Below is a small trained network, with its code and all its weights. Each question gives an input and a target symbol and asks what happens when units are switched off, that is, made to give their printed mean instead of their output.

import numpy as np


def w(rows, s, z=0):
    codes = np.array(rows[::2]) - 128.0
    scale = np.full(codes.shape[1], s)
    scale[-1] = z or s
    return codes * scale


def f(y):
    return np.maximum(y, 0)


def softmax(a):
    e = np.exp(a - a.max(-1, keepdims=True))
    return e / e.sum(-1, keepdims=True)


def log_softmax(a):
    a = a - a.max(-1, keepdims=True)
    return a - np.log(np.exp(a).sum(-1, keepdims=True))


def net(x, mask):
    ids = ['γδεθπτφ'.index(c) for c in x.split()]
    T = len(ids)
    res = E[ids] + P[:T]
    u = 0
    for l in range(2):
        r = res
        for j in range(2):
            rows = slice(2 * j, 2 * j + 2)
            q, k, v = (r @ M[l][rows].T for M in (Q, K, V))
            z = softmax(np.where(np.tri(T) > 0, q @ k.T / 2**0.5, -1e9)) @ v
            o = O[l][rows]
            res = res + np.where(mask[u + j], z, o[:, -1]) @ o[:, :-1]
        u += 2
        y = f(res @ A[l][:, :-1].T + A[l][:, -1])
        res = res + np.where(mask[u : u + 4], y, B[l][:, -1]) @ B[l][:, :-1]
        u += 4
    return log_softmax(res[-1] @ U[:, :-1].T + U[:, -1])


Q, K, V, O, A, B = {}, {}, {}, {}, {}, {}
E = w([
[119,32,171,119],'γ',
[133,72,79,90],'δ',
[148,129,44,164],'ε',
[47,217,58,78],'θ',
[203,2,38,118],'π',
[213,137,229,206],'τ',
[14,79,197,198],'φ',
],0.0081)
P = w([
[65,137,179,50],'0',
[67,134,110,173],'1',
[67,116,77,237],'2',
[92,147,91,219],'3',
[64,109,90,249],'4',
[79,109,94,253],'5',
],0.0035)
Q[0] = w([
[195,181,91,2],'L0H1',
[242,215,63,20],'L0H1',
[153,180,127,120],'L0H2',
[250,224,172,41],'L0H2',
],0.0066)
K[0] = w([
[63,80,39,90],'L0H1',
[58,58,36,89],'L0H1',
[194,100,143,140],'L0H2',
[174,13,254,235],'L0H2',
],0.0067)
V[0] = w([
[206,149,159,132],'L0H1',
[14,96,64,47],'L0H1',
[186,62,202,255],'L0H2',
[199,64,137,151],'L0H2',
],0.0059)
O[0] = w([
[218,118,83,145,9],'L0H1',
[3,141,127,39,203],'L0H1',
[92,67,218,243,178],'L0H2',
[115,71,213,137,86],'L0H2',
],0.0056,0.0014)
A[0] = w([
[3,95,210,175,130],'L0N1',
[61,148,41,86,141],'L0N2',
[145,248,166,174,246],'L0N3',
[133,108,140,120,2],'L0N4',
],0.006,0.0044)
B[0] = w([
[28,155,227,49,253],'L0N1',
[146,181,73,206,187],'L0N2',
[65,167,48,253,202],'L0N3',
[204,99,63,156,128],'L0N4',
],0.0062,0.0053)
Q[1] = w([
[211,169,134,77],'L1H1',
[218,223,220,42],'L1H1',
[31,1,209,194],'L1H2',
[218,199,227,64],'L1H2',
],0.0051)
K[1] = w([
[157,163,35,55],'L1H1',
[164,163,56,41],'L1H1',
[87,199,53,213],'L1H2',
[79,51,104,2],'L1H2',
],0.0061)
V[1] = w([
[83,21,94,48],'L1H1',
[103,1,126,159],'L1H1',
[243,111,249,197],'L1H2',
[187,229,155,206],'L1H2',
],0.0056)
O[1] = w([
[218,74,163,49,156],'L1H1',
[255,129,173,93,203],'L1H1',
[54,24,169,249,1],'L1H2',
[93,179,80,220,116],'L1H2',
],0.0057,0.0033)
A[1] = w([
[180,8,127,16,183],'L1N1',
[101,56,76,155,26],'L1N2',
[248,96,71,166,253],'L1N3',
[254,33,113,150,157],'L1N4',
],0.0062,0.0038)
B[1] = w([
[230,79,79,55,255],'L1N1',
[190,216,223,194,147],'L1N2',
[1,198,53,134,235],'L1N3',
[48,31,2,187,177],'L1N4',
],0.0057,0.0036)
U = w([
[224,56,224,78,227],'γ',
[165,122,93,69,113],'δ',
[153,203,46,133,241],'ε',
[129,182,98,110,86],'θ',
[150,1,40,121,24],'π',
[104,36,127,243,140],'τ',
[11,157,253,62,3],'φ',
],0.0058,0.0039)

Each question gives the input, a string of symbols that net reads in full, and the target symbol t.
The units are the heads (2 rows each of Q, K, V and O) and the neurons (one row each of A and B). Each row of codes is followed by its name. A weight is (code - 128) times the scale printed after its matrix; where a second scale follows, it is the last column's (O, A, B and U).
mask holds one flag per unit, layer by layer, with each layer's heads first. A switched-off unit (its flag False) gives its mean, the last column of its rows in O or B, instead of its output. The means were averaged over made-up inputs and are rounded, as every weight is.
A unit's drop is (log p(t) with every unit on - log p(t) with that unit switched off) / (log p(t) with every unit on - log p(t) with every unit switched off).
The circuit of an input: a set's keep is (log p(t) with only the set's units on - log p(t) with every unit switched off) / (log p(t) with every unit on - log p(t) with every unit switched off). Starting from all 12 units, units are removed one at a time, each time the one whose removal leaves the highest keep (on an exact tie, the one counted first), for as long as the keep stays at least 0.8.
units of the circuit, in order: the units of the circuit, biggest drop first
unit that matters most: the unit with the biggest drop
k most important neurons: the k neurons with the biggest drops, biggest first
k most important neurons of layer l: the k neurons of layer l with the biggest drops, biggest first
drop of u: that unit's drop, to one decimal
input γ γ τ τ φ δ, target τ: units of the circuit, in order	[L1H2 L0H1 L0H2]
input φ φ τ γ, target τ: units of the circuit, in order	[L1H2 L0H1 L0H2]
input γ φ τ φ, target τ: units of the circuit, in order	[L0H1 L1H2 L0H2]
input δ π ε φ γ, target γ: unit that matters most	L0N3
input θ θ ε θ ε φ, target ε: units of the circuit, in order	[L0H2 L1H2]
input γ γ π φ, target φ: units of the circuit, in order	[L0N1 L0H2]
input φ ε φ τ φ π, target τ: 2 most important neurons of layer 1	[L1N4 L1N2]
input τ ε δ, target τ: 2 most important neurons	[L0N1 L1N1]
input δ δ φ, target φ: units of the circuit, in order	[L0N1 L0H1]
input π π π, target π: 4 most important neurons	[L1N4 L1N1 L0N1 L0N3]
input ε γ φ γ τ, target τ: 2 most important neurons of layer 0	[L0N3 L0N1]
input τ γ φ τ π, target τ: drop of L0H1	0.2
input γ τ ε γ γ, target τ: drop of L1N4	0.1
input φ ε τ φ ε, target τ: drop of L1H2	0.6
input ε ε τ ε, target τ: drop of L1N1	0.1
